Below are the code and all the weights of a small trained network. Each question names an input and a class and asks about switching units off, where a switched-off unit gives its printed mean instead of its output.

import numpy as np


def w(rows, s, z=0):
    codes = np.array(rows[::2]) - 128.0
    scale = np.full(codes.shape[1], s)
    scale[-1] = z or s
    return codes * scale


def f(y):
    return y / 2 * (1 + np.tanh(0.7978845608 * (y + 0.044715 * y**3)))


def log_softmax(a):
    a = a - a.max(-1, keepdims=True)
    return a - np.log(np.exp(a).sum(-1, keepdims=True))


def net(x, mask):
    res = np.array(x, float).reshape(1, 5) / 4 @ E
    y = f(res @ A[0][:, :-1].T + A[0][:, -1])
    res = res + np.where(mask, y, B[0][:, -1]) @ B[0][:, :-1]
    return log_softmax(res[-1] @ U[:, :-1].T + U[:, -1])


A, B = {}, {}
E = w([
[80,73,106,63,123,186,108,127,108,99,180,95],'x0',
[39,151,138,151,105,137,100,80,52,152,180,140],'x1',
[84,97,135,110,135,120,123,132,108,157,70,116],'x2',
[166,140,122,98,154,130,189,143,78,3,112,122],'x3',
[125,160,98,70,82,89,169,155,95,206,156,101],'x4',
],0.012)
A[0] = w([
[185,59,121,68,141,136,186,123,55,219,115,149,44],'neuron 0',
[163,144,95,81,24,103,126,135,170,156,164,100,49],'neuron 1',
[233,43,92,53,137,136,140,185,248,150,78,122,10],'neuron 2',
[123,70,143,156,76,154,63,128,245,247,164,131,5],'neuron 3',
[94,2,83,20,119,206,82,124,164,100,210,76,95],'neuron 4',
[114,14,154,191,148,171,35,91,204,62,90,176,101],'neuron 5',
],0.0072,0.0031)
B[0] = w([
[120,164,156,132,112,174,145,133,168,110,173,60,166],'neuron 0',
[130,114,145,93,134,100,124,166,147,186,167,67,178],'neuron 1',
[100,85,116,147,97,181,125,71,49,163,151,176,252],'neuron 2',
[116,132,76,116,118,137,176,120,102,4,86,142,251],'neuron 3',
[186,161,146,183,102,116,115,111,139,141,60,134,254],'neuron 4',
[117,166,134,104,115,181,158,169,147,174,189,59,251],'neuron 5',
],0.012,0.0092)
U = w([
[124,128,122,131,118,151,158,129,129,121,106,136,254],'0',
[128,106,57,94,133,138,184,138,110,1,96,115,73],'1',
[87,84,137,147,125,172,100,53,56,167,186,183,101],'2',
[120,136,122,98,157,163,157,167,183,163,165,75,78],'3',
[183,153,145,196,106,120,125,115,169,156,38,146,116],'4',
[137,75,125,106,209,110,48,117,158,121,130,137,99],'5',
],0.0099,0.0071)

Each question gives the input, the list of numbers given to net, and the class t.
The units are the neurons (one row each of A and B). Each row of codes is followed by its name. A weight is (code - 128) times the scale printed after its matrix; where a second scale follows, it is the last column's (A, B and U).
mask holds one flag per neuron, in row order. A switched-off neuron (its flag False) gives its mean, the last column of its row in B, instead of its output. The means were averaged over made-up inputs and are rounded, as every weight is.
A unit's drop is (log p(t) with every unit on - log p(t) with that unit switched off) / (log p(t) with every unit on - log p(t) with every unit switched off).
The circuit of an input: a set's keep is (log p(t) with only the set's units on - log p(t) with every unit switched off) / (log p(t) with every unit on - log p(t) with every unit switched off). Starting from all 6 units, units are removed one at a time, each time the one whose removal leaves the highest keep (on an exact tie, the one counted first), for as long as the keep stays at least 0.8.
circuit, biggest first: the units of the circuit, biggest drop first
top k neurons: the k neurons with the biggest drops, biggest first
drop of u: that unit's drop, to one decimal
input [6,3,7,6,4], class 0: circuit, biggest first : neuron 3; neuron 4
input [5,-3,-4,4,-7], class 3: circuit, biggest first : neuron 5
input [3,-5,1,1,4], class 2: top 3 neurons : neuron 2; neuron 3; neuron 5
input [-8,-6,8,-3,-6], class 0: top 3 neurons : neuron 5; neuron 4; neuron 2
input [-6,1,-6,2,7], class 3: top 3 neurons : neuron 4; neuron 1; neuron 3
input [-2,4,7,-3,-4], class 0: top 2 neurons : neuron 2; neuron 1
input [5,7,-8,-3,6], class 0: top 3 neurons : neuron 2; neuron 4; neuron 5
input [-6,8,-2,-8,2], class 1: top 2 neurons : neuron 3; neuron 2
input [3,0,-3,3,6], class 3: top 3 neurons : neuron 3; neuron 2; neuron 1
input [7,-8,-1,3,-6], class 2: top 2 neurons : neuron 2; neuron 3
input [6,1,-1,3,3], class 4: circuit, biggest first : neuron 4; neuron 3
input [0,-5,1,4,-4], class 2: circuit, biggest first : neuron 2; neuron 3
input [5,6,-6,6,0], class 0: top 3 neurons : neuron 3; neuron 2; neuron 4
input [7,4,0,-4,-5], class 4: top 2 neurons : neuron 4; neuron 2
input [-1,-6,1,1,-3], class 2: circuit, biggest first : neuron 2
input [0,5,-6,6,8], class 3: circuit, biggest first : neuron 3; neuron 2
input [2,-7,1,-8,-8], class 1: top 2 neurons : neuron 3; neuron 1
input [1,-7,-2,5,-5], class 2: top 2 neurons : neuron 2; neuron 3
input [6,5,7,-6,3], class 0: circuit, biggest first : neuron 4; neuron 3
input [-3,-7,-7,5,-7], class 0: circuit, biggest first : neuron 2; neuron 5
input [6,4,7,0,-5], class 0: circuit, biggest first : neuron 4
input [7,-6,0,2,-3], class 4: top 2 neurons : neuron 4; neuron 3
input [0,1,-5,4,-7], class 3: circuit, biggest first : neuron 5; neuron 3
input [8,1,6,0,5], class 4: drop of neuron 5 : 0.1
input [-7,1,3,-8,2], class 1: drop of neuron 3 : 0.8
